Here is a tiny trained network, its code and every weight. The questions are about switching its units off for an input and a target symbol, where a switched-off unit gives its printed mean instead of its output.

import numpy as np


def w(rows, s, z=0):
    codes = np.array(rows[::2]) - 128.0
    scale = np.full(codes.shape[1], s)
    scale[-1] = z or s
    return codes * scale


def f(y):
    return np.maximum(y, 0)


def softmax(a):
    e = np.exp(a - a.max(-1, keepdims=True))
    return e / e.sum(-1, keepdims=True)


def log_softmax(a):
    a = a - a.max(-1, keepdims=True)
    return a - np.log(np.exp(a).sum(-1, keepdims=True))


def net(x, mask):
    ids = ['γημξσψω'.index(c) for c in x.split()]
    T = len(ids)
    res = E[ids] + P[:T]
    u = 0
    for l in range(2):
        r = res
        for j in range(3):
            rows = slice(2 * j, 2 * j + 2)
            q, k, v = (r @ M[l][rows].T for M in (Q, K, V))
            z = softmax(np.where(np.tri(T) > 0, q @ k.T / 2**0.5, -1e9)) @ v
            o = O[l][rows]
            res = res + np.where(mask[u + j], z, o[:, -1]) @ o[:, :-1]
        u += 3
        y = f(res @ A[l][:, :-1].T + A[l][:, -1])
        res = res + np.where(mask[u : u + 4], y, B[l][:, -1]) @ B[l][:, :-1]
        u += 4
    return log_softmax(res[-1] @ U[:, :-1].T + U[:, -1])


Q, K, V, O, A, B = {}, {}, {}, {}, {}, {}
E = w([
[204,175,111,147],'γ',
[122,138,90,218],'η',
[102,96,203,214],'μ',
[248,184,115,104],'ξ',
[94,233,137,149],'σ',
[188,55,74,190],'ψ',
[115,125,179,10],'ω',
],0.018)
P = w([
[176,254,198,164],'0',
[119,112,96,144],'1',
[116,104,101,136],'2',
[115,104,112,131],'3',
[112,108,124,127],'4',
[108,112,131,125],'5',
[107,119,150,126],'6',
[108,123,163,129],'7',
[104,121,166,124],'8',
[113,114,172,121],'9',
],0.0083)
Q[0] = w([
[139,170,149,125],'0.h1',
[136,125,62,208],'0.h1',
[115,141,112,24],'0.h2',
[143,35,116,28],'0.h2',
[45,52,135,166],'0.h3',
[105,139,198,3],'0.h3',
],0.014)
K[0] = w([
[100,204,131,112],'0.h1',
[70,87,63,65],'0.h1',
[158,228,129,157],'0.h2',
[235,197,99,255],'0.h2',
[198,86,197,243],'0.h3',
[133,205,157,57],'0.h3',
],0.0096)
V[0] = w([
[143,212,89,219],'0.h1',
[195,60,211,213],'0.h1',
[218,101,106,26],'0.h2',
[80,165,56,153],'0.h2',
[76,11,162,73],'0.h3',
[2,95,143,21],'0.h3',
],0.006)
O[0] = w([
[77,138,9,147,252],'0.h1',
[255,34,134,184,185],'0.h1',
[198,95,81,127,181],'0.h2',
[64,204,96,161,77],'0.h2',
[34,59,117,100,70],'0.h3',
[111,63,162,215,37],'0.h3',
],0.0081,0.0036)
A[0] = w([
[145,117,163,79,223],'0.n1',
[163,191,90,165,134],'0.n2',
[167,136,158,207,255],'0.n3',
[181,177,4,136,156],'0.n4',
],0.011,0.0036)
B[0] = w([
[155,177,53,254,151],'0.n1',
[117,87,93,49,204],'0.n2',
[6,68,61,91,195],'0.n3',
[113,94,128,62,248],'0.n4',
],0.011,0.016)
Q[1] = w([
[165,149,117,112],'1.h1',
[49,166,154,142],'1.h1',
[10,54,26,128],'1.h2',
[164,190,115,134],'1.h2',
[42,129,107,122],'1.h3',
[61,40,56,115],'1.h3',
],0.013)
K[1] = w([
[103,103,106,195],'1.h1',
[122,179,208,160],'1.h1',
[188,255,216,189],'1.h2',
[119,94,22,63],'1.h2',
[125,220,174,199],'1.h3',
[185,195,246,154],'1.h3',
],0.0083)
V[1] = w([
[134,190,103,183],'1.h1',
[158,157,163,136],'1.h1',
[108,10,166,151],'1.h2',
[42,180,198,110],'1.h2',
[2,110,98,98],'1.h3',
[188,67,133,119],'1.h3',
],0.01)
O[1] = w([
[176,99,112,140,6],'1.h1',
[125,59,137,156,41],'1.h1',
[77,61,35,167,128],'1.h2',
[163,250,87,189,111],'1.h2',
[82,160,130,174,216],'1.h3',
[119,46,78,95,129],'1.h3',
],0.011,0.024)
A[1] = w([
[186,187,26,89,81],'1.n1',
[109,157,100,206,2],'1.n2',
[90,165,115,77,119],'1.n3',
[161,254,148,77,183],'1.n4',
],0.0094,0.0013)
B[1] = w([
[145,62,164,254,194],'1.n1',
[247,85,140,151,178],'1.n2',
[146,128,209,187,255],'1.n3',
[160,107,73,63,246],'1.n4',
],0.0098,0.024)
U = w([
[58,204,95,127,67],'γ',
[162,87,102,177,234],'η',
[146,93,3,85,25],'μ',
[114,130,189,112,75],'ξ',
[165,160,40,93,253],'σ',
[116,133,52,111,108],'ψ',
[235,17,149,128,40],'ω',
],0.0066,0.0049)

Each question gives the input, a string of symbols that net reads in full, and the target symbol t.
The units are the heads (2 rows each of Q, K, V and O) and the neurons (one row each of A and B). Each row of codes is followed by its name. A weight is (code - 128) times the scale printed after its matrix; where a second scale follows, it is the last column's (O, A, B and U).
mask holds one flag per unit, layer by layer, with each layer's heads first. A switched-off unit (its flag False) gives its mean, the last column of its rows in O or B, instead of its output. The means were averaged over made-up inputs and are rounded, as every weight is.
A unit's drop is (log p(t) with every unit on - log p(t) with that unit switched off) / (log p(t) with every unit on - log p(t) with every unit switched off).
The circuit of an input: a set's keep is (log p(t) with only the set's units on - log p(t) with every unit switched off) / (log p(t) with every unit on - log p(t) with every unit switched off). Starting from the 12 units with the biggest drops (on a tie, the unit counted first), units are removed one at a time, each time the one whose removal leaves the highest keep (on an exact tie, the one counted first), for as long as the keep stays at least 0.8.
circuit, biggest first: the units of the circuit, biggest drop first
k most important neurons: the k neurons with the biggest drops, biggest first
k most important neurons of layer l: the k neurons of layer l with the biggest drops, biggest first
heads that matter: for each layer, one digit per head in row order, 1 if its drop is at least 0.15 and else 0, layers parted by /
input η ξ μ ξ γ ω, target η: heads that matter	011 / 110
input γ σ σ ψ γ μ ξ ω γ, target γ: circuit, biggest first	0.h3, 1.n4, 1.n2, 1.n1
input ω ω γ ω ψ γ, target ω: heads that matter	110 / 111
input μ ω ψ μ ω, target η: circuit, biggest first	0.n4, 0.n1, 1.h1
input σ ψ ξ, target σ: circuit, biggest first	1.n4, 1.h2
input η ξ η ξ γ ψ μ ψ η ξ, target η: 2 most important neurons	1.n1, 0.n4
input ψ μ μ σ ω ξ, target μ: heads that matter	101 / 011
input μ μ γ ξ μ γ ω ξ η, target μ: circuit, biggest first	1.h2, 0.h1, 1.h3, 1.n1
input μ ω σ, target μ: heads that matter	111 / 111
input ξ η ω ξ, target ξ: 3 most important neurons	0.n3, 0.n4, 0.n2
input ω ξ μ μ ψ σ, target ω: circuit, biggest first	1.h3, 0.n3, 0.n1, 0.h2
input ξ ω μ, target ξ: circuit, biggest first	1.h2, 0.h3
input ψ γ γ ξ σ γ ξ η, target σ: circuit, biggest first	1.n4, 1.h2, 0.h2, 0.h3
input μ γ γ μ ξ η ψ ω, target μ: most important neuron	1.n3
input η γ μ ξ η ω σ, target η: circuit, biggest first	1.h2, 0.n2, 0.h2, 1.n1
input γ ω ξ γ σ ξ ξ η η, target γ: circuit, biggest first	1.n4, 1.n1
input γ ω ψ η μ ξ ψ, target γ: 3 most important neurons	0.n2, 0.n4, 0.n3
input ω ω ξ σ μ μ μ, target ω: 3 most important neurons of layer 0	0.n1, 0.n3, 0.n4
input ξ γ ω η ψ ψ μ η, target ξ: heads that matter	011 / 010
input ξ ξ ω, target ξ: 4 most important neurons	0.n4, 0.n2, 0.n3, 1.n4
input ξ η γ γ ξ, target ω: 3 most important neurons	1.n1, 1.n3, 0.n3
input μ σ ψ, target σ: heads that matter	110 / 011
input ψ σ ξ η ω ω μ ω γ, target μ: 3 most important neurons	0.n2, 1.n3, 0.n3
input ω ω γ, target ω: 2 most important neurons of layer 0	0.n1, 0.n3
input ξ η γ, target ξ: 2 most important neurons	1.n3, 0.n3
input η ξ ξ ψ ψ η, target γ: 4 most important neurons	0.n4, 0.n2, 1.n4, 1.n2
input γ μ μ γ ω, target γ: heads that matter	101 / 100
input σ η γ ψ, target σ: circuit, biggest first	1.n4, 1.h2, 0.h2
